Each row is followed by its class number.
[-48  15 -14 -11   1 -29 -25  32  -8 -28 -15  -7   0 -84 -23  69  37  -6
  -5  12  27  34  32  15 -11 -37  22  11 -37  -5  19  -9 -25 -19  -1]	5
[-32 -18  -1   5  34   8  43  -8 -10  18 -25   1  19  32   3   0  12   7
 -37  -3  30  12  -2  -1   7  18   9 -23 -30 -23  22  10  14   7  11]	1
[ 17 -21 -46 -34 -30 -24 -14 -16 -46  24 -13 -42 -15  31 -18 -22  31  29
 -34 -10  -7  -5 -30  26   4 -24  -1  -5 -49  66  20 -33 -33  31 -14]	1
[ -7 -23 -15   3  -5 -59  -8  46  31  -8 -19  15   2  56 -30 -38 -44 -14
  -9  20 -15   8 -27 -41  33  31  -1  11 -73  25  34   0 -17  44 -16]	4
[ -8 -11 -63   3 -16  -7 -42   8 -60  24 -37 -10  37 -12 -37 -20  -5  36
  -9   6 -13  -5  -4 -14   3  38   3  -4 -17  48 -15 -42 -50  31  41]	9
[  4 -33  16   1  31  54  24  30  15  -9   3 -20  21 -45 -13  16  14  15
  29 -17   5   7  12  14  -3 -24   5  -1 -27 -13  10 -13  -6  12 -42]	9
[ 33  55  49  -2 -13  10   7   6 -11  20  -7 -11  15   4  -7 -38  -2 -23
 -21  12 -31  -8  25  10 -22  -8  12   9  23  30 -41  12 -11 -41  63]	3
[ 58   9  -5 -22 -19 -14   8  -1  47 -19  13 -24  -9  31 -36 -46  -2 -18
   8 -22  11  11  38  39 -25  13   3  -6  14 -60 -33 -17 -10  -2  -8]	4
[ 10  12 -25  26   9  19 -60  -4  21 -48  13  18 -23 -43 -64  25  11 -42
   6   8  47   8   1  -1   1 -91  -6  18  18   0 -13  16   7  43 -81]	3
[ 23  19   8  64 -13 -13  15 -54  11  16 -36  -4  -7  45   1  18 -25  -1
  -3   2   5 -30  14 -23 -12   1  30  -4  23   4  26  19  38   5 -18]	8
[ 30 -49 -16 -49  19  29 -24  10  19  51  21 -12  33  46   2 -42  -3 -21
 -26   4  22  53  25  21  -2  36  11 -30 -17 -29 -16  23 -80  -4   8]	6
[  9  -2   1  47  12  16 -32 -19 -11  11   6  -7  16 -13  -3  28  37 -18
  16  13  42  19  -3 -10  -4 -38 -31  -5  14 -37  -2  -6  22  -7 -13]	1
[ 53  16 -24  27 -39  -1 -11  28  50 -21  -4 -40 -35  -5 -19 -26 -21  35
  35   3 -27 -18  -6   9 -11  17  12  -6  33  -2 -28   1  27 -20 -81]	3
[ 34 -16 -26  -9 -15  -6 -25   8 -28   5 -19  -6  19  14 -43 -10   8  24
  13  -7  17  11 -19   1  16  54   0 -10 -47  20   8 -20 -39  54 -34]	9
[ 33  21  71 -24 -23  52  34 -56 -30  16   6 -33   9  -9  37 -45 -25  14
 -33   1   6  -8  23   0 -11   1  -3  -1 -41 -14  46  21   4  41  13]	2
[ -1 -44  29  21 -44   9  16 -10  -2 -20   3 -68  -3 -10 -15  19 -55  25
  14  10  -9 -39 -23  19  24  25   7  -8  11  -9   1 -11 -15 -10 -28]	5
[-18  20  -4  12 -34  35  24   8 -24 -18  -6  39   3 -17 -31   9 -24  15
  25  51 -11  -1 -63 -14  15  48 -12   1  18  29   2  14  10  49 -18]	9
[ 25 -24  10  22 -30  39  -3 -25 -38   9 -30 -45  31  27 -73 -21 -35 -13
  -1  19  28  -6 -26 -62   5 -13  19  47 -27  35  35 -12  -7  71 -76]	9
[ -2  17  31   2  36  34  24 -10  -4  -1 -36 -29   4 -45  20  26  35  17
  41  -7   9  12   7  -5 -20 -82  13   7 -31 -18  65   6  60  21 -68]	3
[ 18  -3  10   7  10  36  15  23   7 -19 -25  13 -20 -37 -10   4   4  16
   3   1 -23  -2 -27   4  15   2 -10  20  -1  15 -12 -16  10  47 -17]	0
[ -55  -36  -46  -29  -24   23  -23   -5  -20   13  -25 -114   23   14
  -64  -99   -3  -14  -53  -12   37  -15   -1  -29   14  -25   11   23
   -8   12   13   -6    6   20  -67]	6
[-19  17   4  18  -9  22  16  21   4  -6 -20   6  23 -41 -11  10  -3  24
  -3  56  -5  20 -17  18  15  15 -14 -23   2 -21   0  30  -4 -44  25]	1
[-27 -58  22  15 -10 -32   7 -13 -15  -7  -2  -5 -42 -18  14  58  32  23
  36 -75  12   2 -37   5  37  32  -5  -6 -14   3  14 -15  55  -5 -42]	0
[-47  44  28  30  -4  15   7 -17 -57 -10 -48   3  34 -35  -8  19   4 -17
 -20 -51  -2 -15  15  25  40   7 -10   4 -21 -37 -11 -17 -11  56  58]	8
[  4  22 -19  -8   3  17 -72  29 -29  -6   3  63  11 -29  10  10   5  20
 -27   7   3 -18  20  -5  43  38   6  24  12  27 -21  26 -38   0  52]	2
[ -8 -14 -31 -38 -22  32 -43  18 -26  45  -1 -60  18 -25  12 -13   8  35
  -6  11 -15  19  17 -31  -1   0  37  27 -26  27  23  -1 -39 -18 -10]	6
[ 62 -11  44  28  28  34 -23  15  27   4   6  26  27  12 -26  32  -4 -21
   6  44  26  12   2  -6   9  18   7  -4 -10  -2 -33  -4 -37  -7   9]	1
[ 41   2  41   6  33 -19  83  -8  18  -1 -44 -46  -2  17  23 -33  -9  11
  -4  14 -15  23   0 -25 -16  30  -3 -17 -88 -20  46 -16  54  15 -19]	1
[-25 -13 -57 -28 -19   6 -25  -2  -6  -2 -15  17 -28  46 -40 -75  -2   7
 -61 -19   6 -36  -3  15 -15  -7  22   8  36  67 -26  -1   5  33   6]	0
[ 53 -28 -36  26  62 -23  11 -41  19  19 -20  18   1  41  29   8  -1  38
 -22  13  21  -2  20  24 -10  22  -3 -70 -21 -25  12   4  -9  14  24]	1
[ 46 -39  39   3 -18 -20   7 -20   7  -2 -33   2 -31   4  -2  42 -30  13
  42   4  -7   3 -26  -7   9   4  21  14 -36  29  39 -13   2  30 -45]	0
[-20  -9  25 -20  25  17  52   6  29 -36 -42 -21   9 -21 -13  -8  -1   8
  22  31  21  33 -28  10  26  39 -16 -11 -39 -50  30 -12  14  17 -70]	7
[ 20  19  55  19  12   6  20  -7   9   5   8 -45  29  -2  -2 -44 -10 -20
  -5 -12  32 -22  52  17 -29  -9 -20 -29 -54 -34   9 -20 -20  42  15]	9
[ 46 -78  69  15  23 -18 -10  -5 -21  28  -6 -46  24 -10  23  53  -4  19
  33 -56 -20  21  -5   5  58   1   4 -15 -72   2  32  13 -30 -50  -7]	3
[ 17 -51  20   9 -50 -33   1  -1  17   3  15  -6 -14  41 -11  18 -41  15
  45   1 -31  -9 -45 -15  27  43  12   2  -1  28   9  -7   4 -25 -15]	4
[  0 -23  47  -8  59 -18  39 -12  26   8 -10  24  24  31  13   4  15 -23
  16   6  27  27  -6   5   3   0 -22 -38 -52 -42  44   6  14  29  17]	4
[ 10  28  35  31 -15  19   2  15  -1  31  -2  -1  -2   9   2 -41   7 -16
 -44   4  -4   8 -15 -21  -6  -6 -22  14 -30  24   6  12   0  44  10]	0
[  7  33 -16  11  29  10 -17  -5  13   0 -23  65  -1  53  17  -8   2   1
  -3  19   2 -19 -13  32  19  15   2  -9  32  25 -10   3 -11  31  -1]	7
[ 29 -14  -3 -13  12  -3  31 -10  -6 -16 -34 -39   4  -2 -20   4   0  -7
   0  63   4  -6 -23  29  -1 -37 -23   2  17 -13  32  10 -23   3 -24]	5
[-18  73 -46  28 -31  18  17 -11 -45  34 -21  -9 -16 -10  -1  -3  42  20
 -52  33 -23 -12 -17 -15 -32 -60  12  32  23  64  13  -3  26  14  16]	1
[  3  17 -60  -6 -38 -28  -4   5  -3   0 -37   8 -43 -29 -14 -21   1  -5
  -8   1 -41  28   9  13 -45 -57   8  30  21  41  -6 -23  11   5   5]	0
[ 12 -19 -42   9  22   6  21  27  28  17 -19  27  14   1 -10  -2   3  37
 -19 -11 -41  30 -15  27  12  26   9 -32 -13   6 -14  -5 -22  10  29]	4
[-13  49  19  32 -30  18 -10  14  -3  29 -17  -9  16  46  -2 -23 -25 -18
   0  14  19 -12  10 -34 -19  -4  25  22  15 -18  11  19   9  25 -30]	3
[-19  26   0  26 -44 -22 -20  20  -8  -5 -10  -1   6   7  20  35 -40  27
  13 -11   1 -24  31  24   2  81  38 -13  21 -39 -27 -14 -28 -11  35]	5
[ -6 -14 -29  -9   6  23   1 -25   3  -6 -16   4 -12 -48 -15   9 -20 -28
  10  14 -29  25  -1  20  -9 -74  22   5  22  44  -5  -7   8  15 -13]	6
[  1 -35  58 -22  12  29  10  10 -30 -40  10  -5   2 -28 -13  40  17 -33
  25 -31   6  30 -45  27  44  -8 -24  16 -49 -11  13 -12   4  51 -43]	5
[ 70  -2   0 -14   8  10  15  12  20  -7  16  -3 -21  12  -3 -12   9   8
 -11  18 -19  33   6 -26 -16  34  15  15 -22  15 -16   1  15 -27  -7]	1
[ 64  43  -7 -23 -11  26  -8   4 -10  -4   4  42 -30  74  -5 -31  -5 -45
  21  38 -24 -16 -29  -5 -13 -62   2  65  67  41   1  34  12  36 -44]	3
[ 43 -23 -63 -34  23 -30 -46  49 -39  26 -23  45  29  51  14 -36  12   8
  39  10 -38  32  -2 -19   3  52 -15  19  -7  29  -3  -8 -31  -8  38]	9
[-45  48  10  13 -40  45  -4  54 -22   4  12  37  41 -66 -30  16  12 -12
   2  12  -9  47   7   9   2  23  -1  14  14 -10 -34  27 -28 -33  46]	9
[ 43  16  -2 -12 -27 -55 -12  28  13 -30  -5  32 -27 -28 -17  43  12 -43
  58  30 -28  56   8  16 -12   4   1  27  18   4 -44 -21   6 -80  19]	1
[ -3 -30  47  36  -7  13  -7 -12 -28   8  31  -4  18 -62  -5  36   9 -12
  50   1 -16  19 -28 -22  -3   4 -36 -15 -11  39 -20 -32  18 -15  27]	9
[ -4  41  27  17   1   2  30   5   3  12  -3 -39  -8 -13   5 -20  32 -23
 -25 -43 -10   4  31  19 -16 -69   7  12   1  -4   6  27  38 -34 -12]	3
[ 23  30  13  15  14  13  -6  -2 -10  21 -39  -4  37 -11  23 -14   9  34
   0  14 -21  -1  41  33 -11 -15  15 -22   2  -2   4  14   9 -68  67]	1
[-12 -29 -11  15 -20  57 -38  10  31  16  26 -21  45   7 -58 -41   0 -11
 -11  21  37  23   1 -15 -18 -13  -9  -7  38 -38 -29   6 -15 -15  -9]	4
[-15  -1 -18 -23 -11 -25  15  18   9 -25 -13  10   5  15 -58 -19  -8  -8
 -13  -3  44  18  19   8   0  63  22 -15 -33 -14   1  11 -19  17 -26]	9
[-37  12 -56  48  -7  16  31  11   5  49 -38  13 -14  41 -26 -10  11 -30
 -68 -16  10 -18  -1  25 -30 -62  15  23  67  13 -30 -16 -23  54  -2]	0
[ -1  41  24 -18   7  33  13  -3 -36 -14  -1   6  -2 -65  -4  33  66  -5
  -3  -3  -8  19   2  32  -3 -54  -6  20  -2  16 -12  -9  20 -21  33]	1
[ 14  21 -51  22  -6   4 -38  10  -8  30 -16  25   9  60  23 -42   2  -8
 -14  -6 -30   2  -3  32  17 -10 -16  18  49  12 -24  -2 -34  -2  11]	7
[-37  33  25  50  -6 -20  52 -43 -34  -9  -2  15 -37 -47   9  76  36 -12
  -8 -25  -1   2 -34  15   8 -31  -9 -12 -12  26   0 -22  63  22  11]	1
[ -2  12 -17  20  10  -1  27 -15  -1  26 -23  19 -11  79  -9  -1  -3 -50
 -10  16  20 -22 -41   1  32   9  10  17  67   8  -3  32  16  38 -44]	6
[ 24 -13  26  32  -5  -8   4 -24 -17   1 -49  76 -27  10   7  92 -26  14
  39   0 -11  -9 -47  15  41   7  29  13   2  38  32   9  -4  57 -19]	0
[ 83   5 -15 -40 -11 -54 -18 -16  14 -21 -33  -2 -25   0 -25  -5  17  -3
  24  19 -15  63  -2  22   5  23   5  11 -33  27   8 -15 -21 -37 -40]	7
[-29  72  54  44  -4   8  17  10  -3  -2 -22  33   9 -29   9   9  18 -19
 -20 -17 -37 -19   6  22  13  -5  -1  -9  -9  38 -17  12  25  -2  65]	8
[-33  38 -15  40 -14   6   3  -4  29 -11 -25   8  -3 -42  -3 -33 -23   0
 -30  24   6 -23  37  12 -18 -42   9  -9  44   7   5  34  45 -30   2]	2
[-41  14 -23  14 -20  17  19 -21  -3  28   1 -68 -15 -29  -7   1  15  -7
 -43 -26   9 -17  30  -1 -14 -50  42  21  30  13  -2   1  13 -15 -22]	6
[-16 -63  -5 -23  -4 -26  26   4  36 -23   2 -36  -6   1 -48   7  21 -11
  28 -21  31  39 -14  -2   8  -1   0   1  -9 -48  21   0  32 -37 -65]	4
